Below are the code and all the weights of a small trained network. Each question names an input and a target symbol and asks about switching units off, where a switched-off unit gives its printed mean instead of its output.

import numpy as np


def w(rows, s, z=0):
    codes = np.array(rows[::2]) - 128.0
    scale = np.full(codes.shape[1], s)
    scale[-1] = z or s
    return codes * scale


def f(y):
    return np.maximum(y, 0)


def softmax(a):
    e = np.exp(a - a.max(-1, keepdims=True))
    return e / e.sum(-1, keepdims=True)


def log_softmax(a):
    a = a - a.max(-1, keepdims=True)
    return a - np.log(np.exp(a).sum(-1, keepdims=True))


def net(x, mask):
    ids = ['Ψβγζμπ'.index(c) for c in x.split()]
    T = len(ids)
    res = E[ids] + P[:T]
    q, k, v = (res @ M[0].T for M in (Q, K, V))
    z = softmax(np.where(np.tri(T) > 0, q @ k.T / 4**0.5, -1e9)) @ v
    res = res + np.where(mask[0], z, O[0][:, -1]) @ O[0][:, :-1]
    y = f(res @ A[0][:, :-1].T + A[0][:, -1])
    res = res + np.where(mask[1:9], y, B[0][:, -1]) @ B[0][:, :-1]
    return log_softmax(res[-1] @ U[:, :-1].T + U[:, -1])


Q, K, V, O, A, B = {}, {}, {}, {}, {}, {}
E = w([
[103,222,143,127],'Ψ',
[150,139,58,132],'β',
[85,148,192,95],'γ',
[175,63,2,232],'ζ',
[216,129,183,42],'μ',
[202,137,252,144],'π',
],0.0098)
P = w([
[26,48,61,85],'0',
[119,54,180,255],'1',
[91,176,133,96],'2',
[111,20,157,49],'3',
[173,117,230,224],'4',
[145,227,165,124],'5',
],0.0074)
Q[0] = w([
[108,98,216,2],'head 0',
[57,155,197,112],'head 0',
[143,224,82,36],'head 0',
[151,121,97,136],'head 0',
],0.019)
K[0] = w([
[170,151,219,96],'head 0',
[70,139,201,101],'head 0',
[133,254,136,163],'head 0',
[153,120,93,146],'head 0',
],0.021)
V[0] = w([
[167,77,130,102],'head 0',
[1,117,177,177],'head 0',
[96,69,66,60],'head 0',
[172,80,214,183],'head 0',
],0.0081)
O[0] = w([
[218,136,159,45,192],'head 0',
[83,98,171,191,105],'head 0',
[224,226,201,94,112],'head 0',
[170,2,152,51,254],'head 0',
],0.006,0.0029)
A[0] = w([
[47,173,160,124,49],'neuron 0',
[126,205,157,142,214],'neuron 1',
[69,126,105,31,55],'neuron 2',
[98,186,66,78,177],'neuron 3',
[106,49,92,100,194],'neuron 4',
[183,98,82,157,145],'neuron 5',
[86,103,158,109,37],'neuron 6',
[106,118,6,105,1],'neuron 7',
],0.016,0.0036)
B[0] = w([
[185,165,179,228,171],'neuron 0',
[79,66,117,113,217],'neuron 1',
[228,100,172,97,179],'neuron 2',
[149,159,45,149,183],'neuron 3',
[58,110,82,156,255],'neuron 4',
[132,133,194,115,216],'neuron 5',
[113,176,148,94,172],'neuron 6',
[109,224,151,6,163],'neuron 7',
],0.021,0.0054)
U = w([
[163,184,67,145,39],'Ψ',
[135,195,26,78,42],'β',
[159,198,224,119,56],'γ',
[115,254,163,49,33],'ζ',
[233,154,110,66,114],'μ',
[28,91,96,87,253],'π',
],0.0047,0.0037)

Each question gives the input, a string of symbols that net reads in full, and the target symbol t.
The units are the heads (4 rows each of Q, K, V and O) and the neurons (one row each of A and B). Each row of codes is followed by its name. A weight is (code - 128) times the scale printed after its matrix; where a second scale follows, it is the last column's (O, A, B and U).
mask holds one flag per unit, heads first, then neurons. A switched-off unit (its flag False) gives its mean, the last column of its rows in O or B, instead of its output. The means were averaged over made-up inputs and are rounded, as every weight is.
A unit's drop is (log p(t) with every unit on - log p(t) with that unit switched off) / (log p(t) with every unit on - log p(t) with every unit switched off).
The circuit of an input: a set's keep is (log p(t) with only the set's units on - log p(t) with every unit switched off) / (log p(t) with every unit on - log p(t) with every unit switched off). Starting from all 9 units, units are removed one at a time, each time the one whose removal leaves the highest keep (on an exact tie, the one counted first), for as long as the keep stays at least 0.8.
units of the circuit, in order: the units of the circuit, biggest drop first
unit that matters most: the unit with the biggest drop
k most important neurons: the k neurons with the biggest drops, biggest first
drop when u is switched off: that unit's drop, to one decimal
input β ζ μ, target μ: 2 most important neurons : [neuron 2; neuron 4]
input γ γ γ γ, target γ: units of the circuit, in order : [head 0; neuron 2; neuron 0]
input Ψ π π, target π: units of the circuit, in order : [head 0; neuron 4]
input π ζ γ μ, target μ: units of the circuit, in order : [neuron 2; head 0]
input β ζ Ψ ζ μ, target π: units of the circuit, in order : [head 0; neuron 4]
input μ ζ β Ψ π, target π: unit that matters most : neuron 1
input π π Ψ, target Ψ: units of the circuit, in order : [neuron 0; neuron 3; head 0]
input β μ μ γ, target μ: 2 most important neurons : [neuron 2; neuron 1]
input π β π ζ π Ψ, target Ψ: units of the circuit, in order : [neuron 0; head 0; neuron 3]
input ζ γ γ π ζ, target γ: 2 most important neurons : [neuron 5; neuron 4]
input π ζ γ, target γ: 2 most important neurons : [neuron 0; neuron 4]
input π ζ μ Ψ, target μ: 2 most important neurons : [neuron 2; neuron 4]
input Ψ β μ γ, target μ: drop when neuron 2 is switched off : 1.0
input π μ μ Ψ, target μ: drop when neuron 2 is switched off : 0.8
input π μ π ζ ζ, target γ: drop when head 0 is switched off : 0.2
input β β β, target β: drop when neuron 3 is switched off : 0.8
